Below are the code and all the weights of a small trained network. Each question names an input and a class and asks about switching units off, where a switched-off unit gives its printed mean instead of its output.

import numpy as np


def w(rows, s, z=0):
    codes = np.array(rows[::2]) - 128.0
    scale = np.full(codes.shape[1], s)
    scale[-1] = z or s
    return codes * scale


def f(y):
    return y / 2 * (1 + np.tanh(0.7978845608 * (y + 0.044715 * y**3)))


def log_softmax(a):
    a = a - a.max(-1, keepdims=True)
    return a - np.log(np.exp(a).sum(-1, keepdims=True))


def net(x, mask):
    res = np.array(x, float).reshape(1, 6) / 4 @ E
    y = f(res @ A[0][:, :-1].T + A[0][:, -1])
    res = res + np.where(mask, y, B[0][:, -1]) @ B[0][:, :-1]
    return log_softmax(res[-1] @ U[:, :-1].T + U[:, -1])


A, B = {}, {}
E = w([
[53,84,127,185,82,63,185],'x0',
[132,108,124,108,124,137,151],'x1',
[69,73,106,163,7,172,84],'x2',
[200,211,164,212,88,147,196],'x3',
[125,120,138,119,128,133,139],'x4',
[135,112,117,112,122,135,143],'x5',
],0.011)
A[0] = w([
[91,160,141,89,160,42,212,175],'N0',
[97,130,156,118,203,27,199,173],'N1',
[134,152,121,20,220,179,11,198],'N2',
[84,76,126,67,233,94,75,253],'N3',
[147,137,150,98,92,254,38,150],'N4',
[210,170,160,66,230,135,114,198],'N5',
[185,191,147,196,63,162,180,215],'N6',
],0.0086,0.0039)
B[0] = w([
[141,140,116,98,132,30,169,179],'N0',
[154,169,80,117,94,57,143,191],'N1',
[110,39,66,140,204,145,200,249],'N2',
[91,56,90,178,134,66,111,237],'N3',
[51,220,69,59,137,180,141,203],'N4',
[247,57,171,180,111,179,100,225],'N5',
[184,116,185,137,122,220,254,232],'N6',
],0.0094,0.013)
U = w([
[128,59,130,225,109,149,166,252],'0',
[225,133,163,142,128,169,110,37],'1',
[59,163,41,37,145,153,58,178],'2',
[144,224,125,59,102,211,150,83],'3',
[123,137,87,130,91,2,106,26],'4',
[163,239,139,146,134,68,197,68],'5',
[19,85,174,133,24,80,58,148],'6',
],0.0093,0.0034)

Each question gives the input, the list of numbers given to net, and the class t.
The units are the neurons (one row each of A and B). Each row of codes is followed by its name. A weight is (code - 128) times the scale printed after its matrix; where a second scale follows, it is the last column's (A, B and U).
mask holds one flag per neuron, in row order. A switched-off neuron (its flag False) gives its mean, the last column of its row in B, instead of its output. The means were averaged over made-up inputs and are rounded, as every weight is.
A unit's drop is (log p(t) with every unit on - log p(t) with that unit switched off) / (log p(t) with every unit on - log p(t) with every unit switched off).
The circuit of an input: a set's keep is (log p(t) with only the set's units on - log p(t) with every unit switched off) / (log p(t) with every unit on - log p(t) with every unit switched off). Starting from all 7 units, units are removed one at a time, each time the one whose removal leaves the highest keep (on an exact tie, the one counted first), for as long as the keep stays at least 0.8.
units of the circuit, in order: the units of the circuit, biggest drop first
top k neurons: the k neurons with the biggest drops, biggest first
input [-2,2,6,0,-1,-6], class 2: top 3 neurons => [N6; N5; N4]
input [-8,7,6,-4,1,-1], class 2: units of the circuit, in order => [N4]
input [4,8,-1,7,-3,-4], class 5: units of the circuit, in order => [N5; N2]
input [4,-1,2,0,6,6], class 6: units of the circuit, in order => [N2; N6]
input [0,-4,2,1,6,-8], class 3: units of the circuit, in order => [N3; N2]
input [1,1,6,0,-5,8], class 6: units of the circuit, in order => [N2; N6]
input [-4,-8,-6,-3,8,-6], class 0: top 3 neurons => [N2; N5; N3]
input [8,2,0,-6,6,-3], class 4: top 2 neurons => [N1; N0]
input [0,3,-4,1,2,7], class 1: units of the circuit, in order => [N5; N2]
input [-2,-2,2,-4,-1,-3], class 2: top 3 neurons => [N6; N5; N4]
input [2,-2,-1,2,-2,6], class 5: units of the circuit, in order => [N5; N2]
input [3,0,-1,-2,7,5], class 4: units of the circuit, in order => [N6; N5]
input [-4,0,1,-1,0,-4], class 2: top 2 neurons => [N6; N4]
input [-7,-5,2,3,-8,-1], class 3: units of the circuit, in order => [N4]
input [-6,7,-8,-2,-6,2], class 0: top 2 neurons => [N2; N3]
input [2,-4,-3,6,-8,8], class 5: top 3 neurons => [N2; N3; N5]
input [-1,8,3,-6,-5,-1], class 2: top 2 neurons => [N5; N6]
input [0,-1,5,-6,6,-7], class 2: top 2 neurons => [N5; N4]
input [-3,-2,-8,0,8,2], class 0: top 2 neurons => [N5; N2]
input [-4,6,-7,5,-6,5], class 1: units of the circuit, in order => [N5]
